Below is a small trained network, with its code and all its weights. Each question gives an input and a class and asks what happens when units are switched off, that is, made to give their printed mean instead of their output.

import numpy as np


def w(rows, s, z=0):
    codes = np.array(rows[::2]) - 128.0
    scale = np.full(codes.shape[1], s)
    scale[-1] = z or s
    return codes * scale


def norm(h):
    return h / np.sqrt((h * h).mean(-1, keepdims=True) + 1e-5)


def f(y):
    return np.maximum(y, 0)


def log_softmax(a):
    a = a - a.max(-1, keepdims=True)
    return a - np.log(np.exp(a).sum(-1, keepdims=True))


def net(x, mask):
    res = np.array(x, float).reshape(1, 3) / 4 @ E
    u = 0
    for l in range(2):
        y = f(norm(res) @ A[l][:, :-1].T + A[l][:, -1])
        res = res + np.where(mask[u : u + 15], y, B[l][:, -1]) @ B[l][:, :-1]
        u += 15
    return log_softmax(norm(res)[-1] @ U[:, :-1].T + U[:, -1])


A, B = {}, {}
E = w([
[33,218,232,161,105,64,111,178,117,145],'x0',
[78,144,192,11,186,203,141,53,59,23],'x1',
[223,95,198,174,5,117,129,127,17,68],'x2',
],0.0026)
A[0] = w([
[111,104,121,116,124,134,108,173,143,83,9],'L0N0',
[121,128,112,134,131,114,151,126,118,117,96],'L0N1',
[96,154,117,157,109,165,83,116,131,121,95],'L0N2',
[166,151,130,127,151,114,158,133,125,125,75],'L0N3',
[95,110,164,209,99,252,189,156,116,115,56],'L0N4',
[129,118,146,75,155,168,144,74,96,97,241],'L0N5',
[141,127,193,134,120,114,153,112,68,133,120],'L0N6',
[135,182,142,116,75,90,37,158,128,44,102],'L0N7',
[161,143,67,151,129,168,53,105,168,76,110],'L0N8',
[184,127,157,221,112,194,106,204,120,112,143],'L0N9',
[164,125,112,69,157,96,128,111,125,99,98],'L0N10',
[93,106,131,137,102,190,159,133,133,159,29],'L0N11',
[173,122,174,114,154,83,86,56,150,139,26],'L0N12',
[98,174,184,186,227,201,93,184,187,188,149],'L0N13',
[228,96,100,101,128,3,167,84,113,221,54],'L0N14',
],0.0027,0.0014)
B[0] = w([
[101,91,148,131,134,124,135,129,133,137,128],'L0N0',
[137,146,99,131,132,119,131,125,106,123,128],'L0N1',
[118,114,135,128,128,133,139,135,117,151,136],'L0N2',
[115,126,112,133,122,134,130,137,130,114,128],'L0N3',
[131,138,98,95,122,92,150,178,133,111,145],'L0N4',
[46,100,45,206,23,159,135,199,204,118,253],'L0N5',
[117,146,57,71,145,27,136,123,184,124,192],'L0N6',
[56,50,105,122,99,122,188,99,105,225,185],'L0N7',
[91,83,162,114,145,101,225,177,83,206,170],'L0N8',
[110,141,67,41,130,24,160,130,164,128,200],'L0N9',
[64,88,122,162,121,134,184,122,107,156,162],'L0N10',
[124,141,133,114,101,153,175,134,141,134,128],'L0N11',
[110,60,136,90,152,91,120,129,118,152,128],'L0N12',
[86,98,72,99,61,41,177,119,129,135,238],'L0N13',
[1,98,91,177,68,202,161,143,151,95,189],'L0N14',
],0.004,0.0025)
A[1] = w([
[138,186,137,84,234,127,98,128,188,146,29],'L1N0',
[113,93,109,128,134,111,144,149,111,159,177],'L1N1',
[129,162,120,95,216,139,98,122,172,143,35],'L1N2',
[96,148,184,50,172,207,129,88,66,17,9],'L1N3',
[245,59,92,106,181,204,109,87,118,128,42],'L1N4',
[217,147,130,222,123,130,79,151,163,173,16],'L1N5',
[116,148,106,151,103,152,103,152,152,66,81],'L1N6',
[145,141,126,120,149,122,130,107,142,124,109],'L1N7',
[139,114,128,109,149,129,104,115,143,119,40],'L1N8',
[99,106,130,119,105,138,166,123,133,162,141],'L1N9',
[139,128,142,124,129,142,122,126,132,125,113],'L1N10',
[123,154,105,98,128,65,105,119,156,125,135],'L1N11',
[209,118,188,115,83,111,127,112,40,76,33],'L1N12',
[190,126,162,155,77,108,110,134,96,120,57],'L1N13',
[105,209,255,148,157,101,84,129,103,157,19],'L1N14',
],0.0069,0.0012)
B[1] = w([
[149,93,74,70,152,118,131,67,124,139,175],'L1N0',
[90,142,183,114,101,178,76,104,116,95,239],'L1N1',
[111,129,130,108,50,36,92,57,93,123,173],'L1N2',
[188,115,112,237,81,150,55,190,210,185,238],'L1N3',
[54,164,206,132,135,103,231,197,52,120,192],'L1N4',
[153,109,122,172,98,166,80,153,176,141,174],'L1N5',
[148,133,160,125,146,127,114,118,106,150,163],'L1N6',
[130,147,127,137,149,118,114,135,124,119,130],'L1N7',
[162,147,127,132,171,147,132,144,126,150,131],'L1N8',
[214,162,131,139,177,84,126,134,109,117,254],'L1N9',
[133,130,132,129,131,130,120,122,128,130,128],'L1N10',
[160,101,123,132,144,184,135,119,110,108,216],'L1N11',
[100,131,72,55,164,87,96,37,150,139,214],'L1N12',
[88,138,80,87,211,137,126,88,166,153,190],'L1N13',
[110,101,148,127,139,169,254,182,49,101,196],'L1N14',
],0.0089,0.004)
U = w([
[159,109,106,215,77,148,71,179,218,179,161],'0',
[89,112,55,31,156,66,120,21,145,146,151],'1',
[73,128,181,129,137,137,255,196,58,119,158],'2',
[197,171,195,107,159,159,82,102,98,51,115],'3',
[136,140,231,44,143,164,140,129,218,144,1],'4',
],0.0094,0.0052)

Each question gives the input, the list of numbers given to net, and the class t.
The units are the neurons (one row each of A and B). Each row of codes is followed by its name. A weight is (code - 128) times the scale printed after its matrix; where a second scale follows, it is the last column's (A, B and U).
mask holds one flag per neuron, layer by layer. A switched-off neuron (its flag False) gives its mean, the last column of its row in B, instead of its output. The means were averaged over made-up inputs and are rounded, as every weight is.
A unit's drop is (log p(t) with every unit on - log p(t) with that unit switched off) / (log p(t) with every unit on - log p(t) with every unit switched off).
The circuit of an input: a set's keep is (log p(t) with only the set's units on - log p(t) with every unit switched off) / (log p(t) with every unit on - log p(t) with every unit switched off). Starting from the 12 units with the biggest drops (on a tie, the unit counted first), units are removed one at a time, each time the one whose removal leaves the highest keep (on an exact tie, the one counted first), for as long as the keep stays at least 0.8.
circuit, biggest first: the units of the circuit, biggest drop first
k most important neurons: the k neurons with the biggest drops, biggest first
top k neurons in layer l: the k neurons of layer l with the biggest drops, biggest first
drop of u: that unit's drop, to one decimal
input [8,-6,-6], class 2: circuit, biggest first : (L1N14, L0N5)
input [4,7,-7], class 0: 2 most important neurons : (L1N3, L1N12)
input [-3,-3,3], class 3: 2 most important neurons : (L0N14, L1N3)
input [-2,-4,-6], class 1: circuit, biggest first : (L1N3)
input [-3,-1,-2], class 3: 2 most important neurons : (L1N3, L0N8)
input [0,-2,-3], class 3: 3 most important neurons : (L1N3, L0N13, L1N12)
input [1,-3,-2], class 3: 2 most important neurons : (L1N3, L0N5)
input [-6,5,5], class 2: top 2 neurons in layer 1 : (L1N4, L1N5)
input [-4,4,-1], class 0: 2 most important neurons : (L1N3, L1N14)
input [1,-3,-4], class 1: 4 most important neurons : (L1N3, L0N5, L1N4, L0N7)
input [7,-6,7], class 1: 4 most important neurons : (L1N3, L1N13, L0N5, L1N4)
input [4,-3,4], class 1: 3 most important neurons : (L1N3, L1N13, L1N4)
input [-8,7,7], class 2: top 4 neurons in layer 0 : (L0N14, L0N5, L0N6, L0N8)
input [-4,-3,-3], class 2: 4 most important neurons : (L0N5, L1N3, L1N12, L0N9)
input [-6,0,6], class 1: top 3 neurons in layer 1 : (L1N12, L1N14, L1N13)
input [-6,-5,0], class 2: top neuron in layer 0 : (L0N5)
input [-6,2,-5], class 2: 2 most important neurons : (L1N4, L1N12)
input [-5,0,5], class 1: 3 most important neurons : (L1N12, L1N14, L1N13)
input [4,-1,-1], class 2: 2 most important neurons : (L0N5, L1N3)
input [-5,-2,7], class 1: most important neuron : (L1N12)
input [-3,4,4], class 0: 2 most important neurons : (L1N3, L0N13)
input [-8,7,-4], class 2: top 3 neurons in layer 1 : (L1N4, L1N5, L1N12)
input [-5,0,7], class 1: drop of L1N12 : 0.6
input [-6,8,-3], class 0: drop of L1N3 : 1.3
input [7,4,8], class 1: drop of L1N12 : 1.4
input [-8,8,3], class 0: drop of L1N14 : 0.1
input [-6,2,4], class 2: top neuron in layer 1 : (L1N4)
